Below are the code and all the weights of a small trained network. Each question names an input and a target symbol and asks about switching units off, where a switched-off unit gives its printed mean instead of its output.

import numpy as np


def w(rows, s, z=0):
    codes = np.array(rows[::2]) - 128.0
    scale = np.full(codes.shape[1], s)
    scale[-1] = z or s
    return codes * scale


def softmax(a):
    e = np.exp(a - a.max(-1, keepdims=True))
    return e / e.sum(-1, keepdims=True)


def log_softmax(a):
    a = a - a.max(-1, keepdims=True)
    return a - np.log(np.exp(a).sum(-1, keepdims=True))


def net(x, mask):
    ids = ['αηθλμστ'.index(c) for c in x.split()]
    T = len(ids)
    res = E[ids] + P[:T]
    u = 0
    for l in range(3):
        r = res
        for j in range(3):
            rows = slice(3 * j, 3 * j + 3)
            q, k, v = (r @ M[l][rows].T for M in (Q, K, V))
            z = softmax(np.where(np.tri(T) > 0, q @ k.T / 3**0.5, -1e9)) @ v
            o = O[l][rows]
            res = res + np.where(mask[u + j], z, o[:, -1]) @ o[:, :-1]
        u += 3
    return log_softmax(res[-1] @ U[:, :-1].T + U[:, -1])


Q, K, V, O = {}, {}, {}, {}
E = w([
[64,242,194],'α',
[252,129,88],'η',
[99,104,69],'θ',
[89,2,91],'λ',
[95,177,20],'μ',
[101,122,55],'σ',
[100,118,65],'τ',
],0.015)
P = w([
[57,21,201],'0',
[151,131,204],'1',
[134,119,164],'2',
[140,131,147],'3',
[141,144,117],'4',
[125,148,102],'5',
[126,183,72],'6',
[111,184,46],'7',
[105,178,28],'8',
[93,170,17],'9',
[109,110,9],'10',
[103,2,26],'11',
[128,197,33],'12',
[121,3,27],'13',
],0.0063)
Q[0] = w([
[172,79,133],'0.h0',
[133,103,120],'0.h0',
[204,125,203],'0.h0',
[164,127,123],'0.h1',
[167,122,4],'0.h1',
[135,115,181],'0.h1',
[138,122,168],'0.h2',
[139,89,169],'0.h2',
[103,85,98],'0.h2',
],0.013)
K[0] = w([
[126,128,83],'0.h0',
[94,60,95],'0.h0',
[183,91,180],'0.h0',
[179,91,191],'0.h1',
[214,45,7],'0.h1',
[133,140,238],'0.h1',
[232,175,112],'0.h2',
[131,96,148],'0.h2',
[107,137,116],'0.h2',
],0.014)
V[0] = w([
[95,110,236],'0.h0',
[126,199,183],'0.h0',
[157,69,158],'0.h0',
[53,76,140],'0.h1',
[176,130,200],'0.h1',
[55,204,68],'0.h1',
[190,2,160],'0.h2',
[85,175,137],'0.h2',
[114,90,131],'0.h2',
],0.011)
O[0] = w([
[165,100,51,139],'0.h0',
[70,57,81,197],'0.h0',
[160,184,120,34],'0.h0',
[51,135,48,135],'0.h1',
[150,157,147,84],'0.h1',
[75,10,180,221],'0.h1',
[44,238,109,1],'0.h2',
[143,3,204,196],'0.h2',
[119,151,127,126],'0.h2',
],0.0066,0.0057)
Q[1] = w([
[161,151,133],'1.h0',
[112,185,9],'1.h0',
[115,172,130],'1.h0',
[146,167,91],'1.h1',
[147,92,151],'1.h1',
[187,94,118],'1.h1',
[111,184,132],'1.h2',
[134,119,117],'1.h2',
[88,177,170],'1.h2',
],0.015)
K[1] = w([
[121,111,105],'1.h0',
[161,35,102],'1.h0',
[132,118,77],'1.h0',
[42,169,147],'1.h1',
[143,194,8],'1.h1',
[150,98,88],'1.h1',
[185,152,91],'1.h2',
[197,177,139],'1.h2',
[29,173,254],'1.h2',
],0.0098)
V[1] = w([
[147,30,103],'1.h0',
[110,115,202],'1.h0',
[130,217,164],'1.h0',
[96,205,219],'1.h1',
[169,108,86],'1.h1',
[125,136,62],'1.h1',
[90,143,255],'1.h2',
[86,65,193],'1.h2',
[117,128,157],'1.h2',
],0.0096)
O[1] = w([
[87,145,188,191],'1.h0',
[218,99,135,133],'1.h0',
[143,154,204,52],'1.h0',
[108,40,112,3],'1.h1',
[115,218,181,173],'1.h1',
[132,133,165,161],'1.h1',
[68,1,156,79],'1.h2',
[91,172,80,240],'1.h2',
[86,101,124,124],'1.h2',
],0.0061,0.0064)
Q[2] = w([
[15,161,166],'2.h0',
[97,40,118],'2.h0',
[104,131,141],'2.h0',
[144,106,130],'2.h1',
[91,97,209],'2.h1',
[88,119,104],'2.h1',
[155,81,169],'2.h2',
[132,75,113],'2.h2',
[157,132,10],'2.h2',
],0.014)
K[2] = w([
[130,161,147],'2.h0',
[85,106,174],'2.h0',
[75,135,103],'2.h0',
[143,104,122],'2.h1',
[137,42,72],'2.h1',
[189,142,127],'2.h1',
[120,167,142],'2.h2',
[89,6,44],'2.h2',
[70,120,121],'2.h2',
],0.015)
V[2] = w([
[110,120,225],'2.h0',
[83,149,99],'2.h0',
[74,34,140],'2.h0',
[250,91,26],'2.h1',
[90,163,116],'2.h1',
[177,181,149],'2.h1',
[132,80,140],'2.h2',
[192,124,136],'2.h2',
[129,186,158],'2.h2',
],0.015)
O[2] = w([
[144,182,137,155],'2.h0',
[82,152,68,155],'2.h0',
[75,232,236,248],'2.h0',
[240,138,88,102],'2.h1',
[101,231,255,146],'2.h1',
[38,142,141,71],'2.h1',
[125,207,207,157],'2.h2',
[84,122,24,87],'2.h2',
[220,65,97,81],'2.h2',
],0.0062,0.013)
U = w([
[204,216,132,119],'α',
[229,104,153,255],'η',
[147,126,123,83],'θ',
[101,204,25,71],'λ',
[97,2,206,127],'μ',
[136,107,134,157],'σ',
[149,117,130,91],'τ',
],0.0073,0.0072)

Each question gives the input, a string of symbols that net reads in full, and the target symbol t.
The units are the heads (3 rows each of Q, K, V and O). Each row of codes is followed by its name. A weight is (code - 128) times the scale printed after its matrix; where a second scale follows, it is the last column's (O and U).
mask holds one flag per head, layer by layer. A switched-off head (its flag False) gives its mean, the last column of its rows in O, instead of its output. The means were averaged over made-up inputs and are rounded, as every weight is.
A unit's drop is (log p(t) with every unit on - log p(t) with that unit switched off) / (log p(t) with every unit on - log p(t) with every unit switched off).
The circuit of an input: a set's keep is (log p(t) with only the set's units on - log p(t) with every unit switched off) / (log p(t) with every unit on - log p(t) with every unit switched off). Starting from all 9 units, units are removed one at a time, each time the one whose removal leaves the highest keep (on an exact tie, the one counted first), for as long as the keep stays at least 0.8.
circuit, biggest first: the units of the circuit, biggest drop first
most important unit: the unit with the biggest drop
which heads matter: for each layer, one digit per head in row order, 1 if its drop is at least 0.15 and else 0, layers parted by /
input λ λ μ, target λ: which heads matter => 011 / 000 / 100
input α θ σ λ σ α λ α α μ λ λ α θ, target λ: circuit, biggest first => [0.h1]
input σ α α λ μ η η θ, target η: circuit, biggest first => [0.h1, 2.h0, 1.h2]
input α α α σ η τ σ, target η: which heads matter => 010 / 011 / 100
input α σ α η α, target λ: circuit, biggest first => [2.h2, 0.h1]
input σ α α θ α α σ, target α: which heads matter => 101 / 011 / 101
input θ α μ τ λ λ τ, target λ: circuit, biggest first => [0.h1, 0.h2]
input μ α α τ, target α: which heads matter => 101 / 011 / 101
input α α α λ μ, target α: which heads matter => 001 / 100 / 011
input α τ λ, target α: which heads matter => 000 / 000 / 001
input λ σ α μ α σ α α η η η η θ, target η: circuit, biggest first => [2.h0, 0.h1]
input α σ α σ λ λ λ σ λ, target λ: circuit, biggest first => [0.h2, 0.h1]
input η σ λ, target η: which heads matter => 110 / 001 / 100
input λ η α α σ, target α: which heads matter => 011 / 011 / 101
input λ α σ, target λ: most important unit => 0.h0
input σ η σ, target η: circuit, biggest first => [2.h0, 0.h1, 0.h0]
input σ λ α η η α μ, target η: circuit, biggest first => [0.h1, 2.h0]
input θ μ σ μ, target μ: which heads matter => 110 / 000 / 000
input τ α α, target μ: which heads matter => 000 / 000 / 000
input λ α α α α τ α α α α α η θ α, target λ: which heads matter => 110 / 111 / 001
input α τ θ α α σ μ α η η μ, target η: most important unit => 1.h1
